Below are the code and all the weights of a small trained network. Each question names an input and a class and asks about switching units off, where a switched-off unit gives its printed mean instead of its output.

import numpy as np


def w(rows, s, z=0):
    codes = np.array(rows[::2]) - 128.0
    scale = np.full(codes.shape[1], s)
    scale[-1] = z or s
    return codes * scale


def f(y):
    return y / 2 * (1 + np.tanh(0.7978845608 * (y + 0.044715 * y**3)))


def log_softmax(a):
    a = a - a.max(-1, keepdims=True)
    return a - np.log(np.exp(a).sum(-1, keepdims=True))


def net(x, mask):
    res = np.array(x, float).reshape(1, 7) / 4 @ E
    y = f(res @ A[0][:, :-1].T + A[0][:, -1])
    res = res + np.where(mask, y, B[0][:, -1]) @ B[0][:, :-1]
    return log_softmax(res[-1] @ U[:, :-1].T + U[:, -1])


A, B = {}, {}
E = w([
[150,4,101,197,147,136,68,101],'x0',
[244,111,181,131,48,120,126,46],'x1',
[105,153,154,140,95,36,17,211],'x2',
[158,153,98,88,181,196,96,109],'x3',
[103,34,169,145,41,131,116,140],'x4',
[50,105,77,1,82,217,220,109],'x5',
[206,78,19,117,148,96,194,244],'x6',
],0.0096)
A[0] = w([
[172,134,89,125,215,177,76,84,70],'neuron 0',
[254,164,116,125,128,118,184,111,135],'neuron 1',
[133,151,167,190,93,122,96,101,254],'neuron 2',
[82,181,165,89,156,64,98,141,124],'neuron 3',
[167,102,182,130,44,140,90,108,105],'neuron 4',
[138,142,110,40,128,178,163,118,80],'neuron 5',
[126,198,186,93,139,67,98,155,131],'neuron 6',
[166,122,6,99,168,94,142,211,171],'neuron 7',
[118,83,56,84,112,94,96,172,159],'neuron 8',
[118,143,79,105,155,181,178,150,192],'neuron 9',
[136,133,174,108,88,126,133,114,84],'neuron 10',
[118,238,150,122,109,87,89,152,114],'neuron 11',
[94,80,158,226,183,50,56,135,175],'neuron 12',
[130,211,172,142,123,113,121,167,181],'neuron 13',
],0.013,0.0049)
B[0] = w([
[177,164,71,152,150,190,93,116,182],'neuron 0',
[158,230,139,105,23,56,145,159,212],'neuron 1',
[113,75,187,124,89,114,118,146,217],'neuron 2',
[138,172,152,115,81,178,174,168,199],'neuron 3',
[56,120,112,148,95,126,106,101,209],'neuron 4',
[85,27,161,156,115,176,64,122,217],'neuron 5',
[111,138,115,116,82,184,205,106,206],'neuron 6',
[91,71,50,160,204,75,49,146,244],'neuron 7',
[118,148,68,175,161,124,160,174,194],'neuron 8',
[81,125,61,128,182,170,123,111,221],'neuron 9',
[74,78,153,117,184,132,102,149,162],'neuron 10',
[106,163,107,105,46,174,212,117,212],'neuron 11',
[124,104,198,247,102,80,153,159,251],'neuron 12',
[104,122,160,82,77,203,146,143,200],'neuron 13',
],0.011,0.017)
U = w([
[223,152,84,48,98,8,97,86,127],'0',
[97,41,173,181,101,76,42,114,124],'1',
[232,83,188,141,179,79,104,79,4],'2',
[202,167,161,120,182,193,10,24,84],'3',
[18,112,97,38,109,200,186,106,220],'4',
[165,153,181,145,1,95,197,166,179],'5',
[160,136,36,172,166,91,75,180,113],'6',
],0.0085,0.0038)

Each question gives the input, the list of numbers given to net, and the class t.
The units are the neurons (one row each of A and B). Each row of codes is followed by its name. A weight is (code - 128) times the scale printed after its matrix; where a second scale follows, it is the last column's (A, B and U).
mask holds one flag per neuron, in row order. A switched-off neuron (its flag False) gives its mean, the last column of its row in B, instead of its output. The means were averaged over made-up inputs and are rounded, as every weight is.
A unit's drop is (log p(t) with every unit on - log p(t) with that unit switched off) / (log p(t) with every unit on - log p(t) with every unit switched off).
The circuit of an input: a set's keep is (log p(t) with only the set's units on - log p(t) with every unit switched off) / (log p(t) with every unit on - log p(t) with every unit switched off). Starting from the 12 units with the biggest drops (on a tie, the unit counted first), units are removed one at a time, each time the one whose removal leaves the highest keep (on an exact tie, the one counted first), for as long as the keep stays at least 0.8.
units of the circuit, in order: the units of the circuit, biggest drop first
unit that matters most: the unit with the biggest drop
top k neurons: the k neurons with the biggest drops, biggest first
drop of u: that unit's drop, to one decimal
input [6,6,-6,0,6,8,-8], class 1: unit that matters most => neuron 11
input [7,5,8,6,-5,2,-7], class 5: top 2 neurons => (neuron 7; neuron 5)
input [-1,4,3,5,6,-6,4], class 5: top 3 neurons => (neuron 5; neuron 1; neuron 7)
input [2,1,2,1,4,-8,-2], class 5: top 4 neurons => (neuron 7; neuron 5; neuron 9; neuron 6)
input [-7,0,-3,-8,8,1,-2], class 4: top 3 neurons => (neuron 12; neuron 1; neuron 7)
input [-2,-3,-1,3,-5,-4,-5], class 5: top 4 neurons => (neuron 9; neuron 7; neuron 5; neuron 3)
input [-6,1,4,6,-3,-3,5], class 4: top 2 neurons => (neuron 12; neuron 7)
input [-1,0,-5,4,-2,-5,-7], class 5: top 2 neurons => (neuron 7; neuron 9)
input [-8,3,8,4,-7,-3,-6], class 4: top 4 neurons => (neuron 13; neuron 6; neuron 12; neuron 1)
input [7,-6,-4,0,-8,8,-8], class 3: top 2 neurons => (neuron 0; neuron 11)
input [-6,6,-7,3,3,-1,6], class 0: top 2 neurons => (neuron 1; neuron 12)
input [2,6,4,4,-1,5,2], class 1: top 2 neurons => (neuron 11; neuron 6)
input [-1,1,5,6,6,8,-7], class 1: drop of neuron 13 => 0.6
input [0,-7,-3,-8,-7,6,6], class 6: units of the circuit, in order => (neuron 7)
input [-5,5,-4,8,2,-6,8], class 0: drop of neuron 1 => 1.1
input [3,-1,5,-8,-8,-1,-2], class 5: drop of neuron 1 => 0.0
